M =
[[-0.98 -1.41  0.14  0.02 -0.86 -0.64 -0.73 -2.68  1.17]
 [ 0.90  2.21 -1.24 -1.56  1.10  1.28  1.84  1.76 -3.27]
 [ 0.45 -0.18 -1.73 -1.02  0.28 -0.53  2.35 -0.08 -0.27]
 [ 0.57 -0.40 -0.16 -1.31  2.77  1.82  0.51  1.94 -1.46]
 [ 0.19  1.46  0.42  1.65 -2.11 -1.48 -0.30  0.32  0.97]
 [ 0.58  0.14 -1.34 -2.83  3.11  2.48  1.80  1.27 -3.28]
 [-0.69 -1.37  0.30  0.76 -1.22 -1.30 -0.76 -2.08  2.07]
 [-0.57 -0.72 -0.67 -0.06 -1.29 -1.05  0.45 -2.31  0.81]
 [-1.44 -0.05 -0.23 -0.40 -2.33 -0.62 -0.58 -4.45  0.04]
 [ 0.02  1.09  0.94  0.10  0.66  1.28 -1.08  1.12 -1.34]
 [ 0.10  2.45  0.09 -1.26  0.81  2.25 -0.37  0.79 -3.76]
 [-0.79 -0.01  0.25  0.74 -1.92 -1.11 -0.76 -2.20  1.02]
 [ 0.17 -0.55 -0.40 -1.59  2.06  1.58  0.51  0.53 -1.56]
 [ 0.24 -0.44  0.07 -0.64  1.51  0.97  0.04  1.05 -0.64]
 [-0.95 -0.10 -0.34 -0.09 -1.89 -0.83 -0.21 -3.09  0.36]
 [ 0.26 -0.41 -0.53 -1.19  1.47  0.96  0.70  0.59 -1.03]]
Indices start at 0.
(0, 0) -> -0.98
(8, 6) -> -0.58
(8, 3) -> -0.40
(6, 3) -> 0.76
(8, 7) -> -4.45
(14, 7) -> -3.09
(11, 7) -> -2.20
(11, 0) -> -0.79
(12, 6) -> 0.51
(5, 0) -> 0.58
(12, 1) -> -0.55
(13, 0) -> 0.24
(15, 1) -> -0.41
(13, 8) -> -0.64
(13, 6) -> 0.04
(3, 7) -> 1.94
(5, 6) -> 1.80
(6, 0) -> -0.69
(0, 8) -> 1.17
(7, 7) -> -2.31
(8, 5) -> -0.62
(12, 5) -> 1.58
(6, 2) -> 0.30
(7, 8) -> 0.81
(3, 5) -> 1.82
(2, 5) -> -0.53
(8, 8) -> 0.04
(5, 5) -> 2.48
(7, 3) -> -0.06
(0, 4) -> -0.86
(7, 4) -> -1.29
(12, 3) -> -1.59
(5, 7) -> 1.27
(14, 3) -> -0.09
(13, 4) -> 1.51
(9, 6) -> -1.08
(13, 3) -> -0.64
(7, 1) -> -0.72

x =
[[-2.14  1.26  0.00 -1.91 -1.76  1.45  1.91  1.77]
 [-4.85  4.26 -0.02 -4.69 -4.68  4.19  4.23  4.31]
 [ 4.52 -5.53  0.04  5.00  4.73 -5.65 -5.00 -4.71]]
x[0,0]: -2.14
x[2,2]: 0.04
x[:, 5]: [1.45, 4.19, -5.65]
x[1]: [-4.85, 4.26, -0.02, -4.69, -4.68, 4.19, 4.23, 4.31]
x[0,3]: -1.91
x[2,0]: 4.52
x[0,1]: 1.26
x[:, 0]: [-2.14, -4.85, 4.52]
x[0,7]: 1.77
x[0,2]: 0.00
x[2]: [4.52, -5.53, 0.04, 5.00, 4.73, -5.65, -5.00, -4.71]
x[2,6]: -5.00
x[:, 6]: [1.91, 4.23, -5.00]
x[0,5]: 1.45
x[1,4]: -4.68
x[:, 3]: [-1.91, -4.69, 5.00]
x[:, 1]: [1.26, 4.26, -5.53]

arr =
-5.87  -4.41  -2.19  -1.57  -1.38  -0.70   0.17   0.53
 2.28  -0.85   2.94  -0.03   1.32  -0.08   0.42   0.35
-2.01  -0.26  -1.29  -0.55  -0.55   0.15  -0.60   1.32
-2.95  -0.45  -2.08  -0.66  -0.94   0.10  -0.64   1.22
 0.05  -0.50   0.52  -0.16   0.21  -0.04   0.05   0.29
 2.76   0.43   2.31   0.37   1.11   0.07   0.29  -0.08
 1.61   1.60   0.09   0.66   0.14   0.16   0.05  -0.80
-0.90   1.69  -3.31   1.06  -1.60  -0.25   0.47  -3.47
-4.16  -2.31  -1.79  -1.20  -0.96  -0.19  -0.40   1.44
-1.99  -0.78  -0.75  -0.74  -0.32   0.12  -0.57   1.71
-2.65  -1.14  -1.21  -0.82  -0.58   0.01  -0.49   1.43
-1.22  -0.46  -1.96   0.55  -1.15  -0.59   0.91  -3.26
-2.60  -0.96  -1.34  -0.75  -0.63   0.03  -0.49   1.31
-0.09   0.19  -0.35   0.12  -0.17  -0.03   0.05  -0.38
-3.85  -1.98  -1.75  -1.10  -0.91  -0.14  -0.44   1.42
-2.26  -1.25  -0.70  -0.83  -0.35   0.02  -0.45   1.56
arr[0,-8] => -5.87
arr[-4,-1] => 1.31
arr[:, 6] => [0.17, 0.42, -0.60, -0.64, 0.05, 0.29, 0.05, 0.47, -0.40, -0.57, -0.49, 0.91, -0.49, 0.05, -0.44, -0.45]
arr[-11,4] => 1.11
arr[2,0] => -2.01
arr[-9,-2] => 0.47
arr[11,-8] => -1.22
arr[2,2] => -1.29
arr[-12] => [0.05, -0.50, 0.52, -0.16, 0.21, -0.04, 0.05, 0.29]
arr[-9] => [-0.90, 1.69, -3.31, 1.06, -1.60, -0.25, 0.47, -3.47]
arr[:, 3] => [-1.57, -0.03, -0.55, -0.66, -0.16, 0.37, 0.66, 1.06, -1.20, -0.74, -0.82, 0.55, -0.75, 0.12, -1.10, -0.83]
arr[-12,1] => -0.50
arr[9,-4] => -0.32
arr[-16] => [-5.87, -4.41, -2.19, -1.57, -1.38, -0.70, 0.17, 0.53]
arr[-13] => [-2.95, -0.45, -2.08, -0.66, -0.94, 0.10, -0.64, 1.22]
arr[:, 1] => [-4.41, -0.85, -0.26, -0.45, -0.50, 0.43, 1.60, 1.69, -2.31, -0.78, -1.14, -0.46, -0.96, 0.19, -1.98, -1.25]
arr[4,-4] => 0.21
arr[3,-4] => -0.94
arr[6,-4] => 0.14
arr[-15,-4] => 1.32
arr[15,-8] => -2.26
arr[-8,-3] => -0.19
arr[:, 4] => [-1.38, 1.32, -0.55, -0.94, 0.21, 1.11, 0.14, -1.60, -0.96, -0.32, -0.58, -1.15, -0.63, -0.17, -0.91, -0.35]
arr[-8,-7] => -2.31
arr[0,5] => -0.70
arr[-9,-4] => -1.60
arr[-16,-1] => 0.53
arr[3,5] => 0.10
arr[5] => [2.76, 0.43, 2.31, 0.37, 1.11, 0.07, 0.29, -0.08]
arr[9,5] => 0.12
arr[1] => [2.28, -0.85, 2.94, -0.03, 1.32, -0.08, 0.42, 0.35]
arr[13,-2] => 0.05
arr[5,3] => 0.37
arr[:, -3] => [-0.70, -0.08, 0.15, 0.10, -0.04, 0.07, 0.16, -0.25, -0.19, 0.12, 0.01, -0.59, 0.03, -0.03, -0.14, 0.02]
arr[-2,2] => -1.75
arr[-12,-6] => 0.52

m = [-4.55 -3.80 -4.98 -3.52 -4.47  0.24  0.63]
m[0] -> -4.55
m[6] -> 0.63
m[5] -> 0.24
m[1] -> -3.80
m[4] -> -4.47

B =
44,53,45,22,41
51,53,34,23,34
33,53,53,19,52
58,54,37,59,15
28,53,55,23,56
26,53,77,36,57
39,52,74,42,48
58,53,18,51,32
58,53,29,70,38
49,53,54,35,29
33,54,69,22,35
54,53,32,48,37
47,52,54,71,52
51,53,47,52,36
24,52,66,25,68
38,53,57,34,48
Indices start at 0.
row 0 col 0 = 44
row 8 col 1 = 53
row 2 col 4 = 52
row 15 col 3 = 34
row 10 col 1 = 54
row 2 col 2 = 53
row 10 col 3 = 22
row 10 col 4 = 35
row 1 col 4 = 34
row 10 col 2 = 69
row 0 col 2 = 45
row 11 col 2 = 32
row 10 col 0 = 33
row 5 col 1 = 53
row 15 col 2 = 57
row 8 col 2 = 29
row 14 col 1 = 52
row 9 col 0 = 49
row 11 col 0 = 54
row 9 col 2 = 54
row 12 col 0 = 47
row 12 col 4 = 52
row 13 col 1 = 53
